Below is a small trained network, with its code and all its weights. Each question gives an input and a class and asks what happens when units are switched off, that is, made to give their printed mean instead of their output.

import numpy as np


def w(rows, s, z=0):
    codes = np.array(rows[::2]) - 128.0
    scale = np.full(codes.shape[1], s)
    scale[-1] = z or s
    return codes * scale


def norm(h):
    return h / np.sqrt((h * h).mean(-1, keepdims=True) + 1e-5)


def f(y):
    return np.maximum(y, 0)


def log_softmax(a):
    a = a - a.max(-1, keepdims=True)
    return a - np.log(np.exp(a).sum(-1, keepdims=True))


def net(x, mask):
    res = np.array(x, float).reshape(1, 7) / 4 @ E
    u = 0
    for l in range(2):
        y = f(norm(res) @ A[l][:, :-1].T + A[l][:, -1])
        res = res + np.where(mask[u : u + 8], y, B[l][:, -1]) @ B[l][:, :-1]
        u += 8
    return log_softmax(norm(res)[-1] @ U[:, :-1].T + U[:, -1])


A, B = {}, {}
E = w([
[132,127,132,134,128,126,118,120,132],'x0',
[128,152,42,70,80,194,95,33,133],'x1',
[42,40,131,158,200,177,208,40,129],'x2',
[110,135,140,86,140,122,130,130,109],'x3',
[141,116,117,120,123,118,137,136,138],'x4',
[124,135,139,148,130,143,112,120,126],'x5',
[131,189,54,133,255,114,90,141,186],'x6',
],0.0071)
A[0] = w([
[156,164,121,140,88,124,126,157,81,82],'L0N1',
[174,127,98,98,108,170,98,106,106,2],'L0N2',
[118,153,99,116,182,134,96,156,177,120],'L0N3',
[108,126,175,142,5,117,144,130,96,71],'L0N4',
[117,127,209,169,125,91,138,200,149,62],'L0N5',
[128,109,104,114,131,158,129,88,126,168],'L0N6',
[189,188,148,135,49,90,80,143,94,74],'L0N7',
[142,164,95,135,183,137,96,149,125,62],'L0N8',
],0.011,0.0039)
B[0] = w([
[67,137,144,66,130,193,144,126,190,186],'L0N1',
[112,179,120,159,45,85,162,104,119,173],'L0N2',
[206,93,106,141,103,128,91,101,84,197],'L0N3',
[181,75,2,107,193,152,100,66,35,250],'L0N4',
[161,183,191,149,125,21,176,85,131,222],'L0N5',
[140,164,201,143,153,80,163,138,139,198],'L0N6',
[70,124,154,116,137,197,105,176,178,255],'L0N7',
[109,85,92,113,105,159,139,167,42,181],'L0N8',
],0.0099,0.0082)
A[1] = w([
[122,193,140,43,86,127,62,225,216,4],'L1N1',
[221,92,69,134,105,148,94,161,84,159],'L1N2',
[58,106,100,114,82,119,109,44,144,149],'L1N3',
[128,141,150,15,134,173,104,169,119,230],'L1N4',
[128,217,74,106,77,165,109,74,162,101],'L1N5',
[125,160,13,198,163,71,31,199,103,62],'L1N6',
[98,238,60,127,11,141,174,49,125,125],'L1N7',
[52,15,166,160,129,141,255,35,154,156],'L1N8',
],0.0074,0.0022)
B[1] = w([
[64,157,91,111,96,169,106,154,155,192],'L1N1',
[126,86,133,74,174,192,167,108,114,208],'L1N2',
[174,91,135,166,138,52,141,160,105,185],'L1N3',
[128,83,122,190,152,144,118,92,173,203],'L1N4',
[131,156,165,163,93,56,189,162,116,192],'L1N5',
[125,52,116,119,142,153,126,30,97,173],'L1N6',
[157,173,232,191,175,2,154,149,121,206],'L1N7',
[101,169,90,86,79,189,57,194,194,255],'L1N8',
],0.009,0.0083)
U = w([
[187,64,72,74,167,210,125,74,6,71],'0',
[63,179,118,89,81,237,49,196,226,90],'1',
[170,207,192,141,110,32,213,135,119,254],'2',
],0.011,0.00076)

Each question gives the input, the list of numbers given to net, and the class t.
The units are the neurons (one row each of A and B). Each row of codes is followed by its name. A weight is (code - 128) times the scale printed after its matrix; where a second scale follows, it is the last column's (A, B and U).
mask holds one flag per neuron, layer by layer. A switched-off neuron (its flag False) gives its mean, the last column of its row in B, instead of its output. The means were averaged over made-up inputs and are rounded, as every weight is.
A unit's drop is (log p(t) with every unit on - log p(t) with that unit switched off) / (log p(t) with every unit on - log p(t) with every unit switched off).
The circuit of an input: a set's keep is (log p(t) with only the set's units on - log p(t) with every unit switched off) / (log p(t) with every unit on - log p(t) with every unit switched off). Starting from the 12 units with the biggest drops (on a tie, the unit counted first), units are removed one at a time, each time the one whose removal leaves the highest keep (on an exact tie, the one counted first), for as long as the keep stays at least 0.8.
circuit, biggest first: the units of the circuit, biggest drop first
k most important neurons: the k neurons with the biggest drops, biggest first
k most important neurons of layer l: the k neurons of layer l with the biggest drops, biggest first
drop of u: that unit's drop, to one decimal
input [-4,-5,0,8,1,-6,6], class 0: circuit, biggest first -> [L0N3]
input [6,-2,-7,-8,1,-4,-5], class 1: 2 most important neurons of layer 0 -> [L0N7, L0N1]
input [-7,-4,-4,0,-7,0,3], class 1: 3 most important neurons of layer 1 -> [L1N1, L1N7, L1N5]
input [5,8,-6,-3,4,2,-3], class 2: 4 most important neurons -> [L0N2, L1N7, L1N5, L1N8]
input [-7,6,6,6,7,5,-5], class 1: 2 most important neurons of layer 1 -> [L1N8, L1N5]
input [3,1,-5,3,0,-8,5], class 0: 2 most important neurons of layer 0 -> [L0N3, L0N8]
input [-2,7,-5,2,1,5,6], class 2: 4 most important neurons -> [L0N2, L1N7, L0N4, L1N5]
input [1,6,-4,-6,7,-8,5], class 2: 3 most important neurons -> [L0N2, L0N4, L1N7]
input [2,-8,4,-7,4,7,8], class 0: 2 most important neurons of layer 0 -> [L0N3, L0N6]
input [4,6,-5,7,1,-1,6], class 0: 3 most important neurons of layer 0 -> [L0N3, L0N8, L0N5]
input [4,2,-4,-2,4,-1,4], class 0: 3 most important neurons -> [L0N3, L0N8, L1N8]
input [-4,2,0,-4,1,2,1], class 2: 2 most important neurons of layer 0 -> [L0N4, L0N2]
input [3,-7,7,8,-2,-5,-4], class 1: 2 most important neurons of layer 1 -> [L1N8, L1N7]
input [2,-2,5,-5,-3,-6,-3], class 1: circuit, biggest first -> [L1N8]
input [4,1,-1,-1,-2,-1,0], class 1: 2 most important neurons of layer 0 -> [L0N7, L0N5]
input [7,-4,-7,-2,7,8,-8], class 0: 2 most important neurons -> [L0N4, L1N8]
input [2,-2,6,-2,-7,-8,-3], class 1: drop of L1N8 -> 1.0
input [7,8,-5,2,-5,-1,0], class 2: drop of L0N2 -> 0.7
input [7,4,-2,2,-4,-2,1], class 2: drop of L0N2 -> 0.5
input [1,-3,1,8,-8,1,-6], class 0: drop of L0N4 -> 2.6
input [-2,7,3,3,-4,1,4], class 2: most important neuron of layer 0 -> [L0N4]
